Here is a tiny trained network, its code and every weight. The questions are about switching its units off for an input and a class, where a switched-off unit gives its printed mean instead of its output.

import numpy as np


def w(rows, s, z=0):
    codes = np.array(rows[::2]) - 128.0
    scale = np.full(codes.shape[1], s)
    scale[-1] = z or s
    return codes * scale


def f(y):
    return np.maximum(y, 0)


def log_softmax(a):
    a = a - a.max(-1, keepdims=True)
    return a - np.log(np.exp(a).sum(-1, keepdims=True))


def net(x, mask):
    res = np.array(x, float).reshape(1, 8) / 4 @ E
    y = f(res @ A[0][:, :-1].T + A[0][:, -1])
    res = res + np.where(mask, y, B[0][:, -1]) @ B[0][:, :-1]
    return log_softmax(res[-1] @ U[:, :-1].T + U[:, -1])


A, B = {}, {}
E = w([
[130,134,127,135],'x0',
[118,122,133,113],'x1',
[124,127,126,125],'x2',
[125,129,127,130],'x3',
[25,85,135,250],'x4',
[128,130,127,128],'x5',
[122,209,255,146],'x6',
[73,230,74,126],'x7',
],0.0094)
A[0] = w([
[222,154,127,56,97],'N1',
[194,167,121,37,98],'N2',
[58,254,52,112,109],'N3',
[100,178,173,104,98],'N4',
[199,158,196,192,123],'N5',
[142,101,46,125,88],'N6',
[157,102,58,124,96],'N7',
[120,120,126,117,246],'N8',
[128,107,52,101,88],'N9',
[72,74,71,112,97],'N10',
[167,171,99,40,79],'N11',
[156,66,30,131,99],'N12',
],0.0093,0.012)
B[0] = w([
[71,109,113,200,191],'N1',
[71,107,120,184,194],'N2',
[165,2,144,85,206],'N3',
[99,160,156,78,156],'N4',
[103,154,153,64,171],'N5',
[80,164,188,76,163],'N6',
[114,171,174,113,161],'N7',
[250,151,35,114,246],'N8',
[112,173,188,116,162],'N9',
[103,172,167,142,164],'N10',
[84,100,150,198,180],'N11',
[107,176,203,90,185],'N12',
],0.0095,0.012)
U = w([
[87,205,210,74,2],'0',
[42,112,132,250,56],'1',
[155,53,153,81,132],'2',
[154,164,105,128,239],'3',
[157,159,111,120,194],'4',
[158,157,105,122,174],'5',
[158,160,107,121,143],'6',
],0.014,0.0055)

Each question gives the input, the list of numbers given to net, and the class t.
The units are the neurons (one row each of A and B). Each row of codes is followed by its name. A weight is (code - 128) times the scale printed after its matrix; where a second scale follows, it is the last column's (A, B and U).
mask holds one flag per neuron, in row order. A switched-off neuron (its flag False) gives its mean, the last column of its row in B, instead of its output. The means were averaged over made-up inputs and are rounded, as every weight is.
A unit's drop is (log p(t) with every unit on - log p(t) with that unit switched off) / (log p(t) with every unit on - log p(t) with every unit switched off).
The circuit of an input: a set's keep is (log p(t) with only the set's units on - log p(t) with every unit switched off) / (log p(t) with every unit on - log p(t) with every unit switched off). Starting from all 12 units, units are removed one at a time, each time the one whose removal leaves the highest keep (on an exact tie, the one counted first), for as long as the keep stays at least 0.8.
units of the circuit, in order: the units of the circuit, biggest drop first
most important unit: the unit with the biggest drop
top k neurons: the k neurons with the biggest drops, biggest first
drop of u: that unit's drop, to one decimal
input [5,-1,-2,7,-7,8,-8,5], class 0: top 4 neurons : [N12 N6 N9 N7]
input [-3,-8,-7,3,-8,2,5,-6], class 1: most important unit : N1
input [-1,-6,8,-3,-8,4,2,-8], class 1: units of the circuit, in order : [N1 N2]
input [-6,3,3,0,-2,3,-7,4], class 0: units of the circuit, in order : [N12 N6]
input [5,2,-4,4,-8,1,-5,8], class 1: units of the circuit, in order : [N11 N2]
input [8,5,0,0,2,1,5,4], class 3: top 2 neurons : [N12 N6]
input [0,2,2,4,1,-6,-7,0], class 0: top 2 neurons : [N12 N6]
input [2,1,-3,3,-2,3,-7,-4], class 0: drop of N12 : 0.3
input [3,6,-4,1,-2,-2,-5,0], class 0: drop of N12 : 0.4
input [-3,7,3,-3,-5,-2,-1,3], class 1: drop of N2 : 0.3
input [-1,-2,2,-8,6,4,4,0], class 5: drop of N2 : 0.3
input [-6,2,7,7,-8,2,4,-4], class 1: top 3 neurons : [N1 N2 N11]
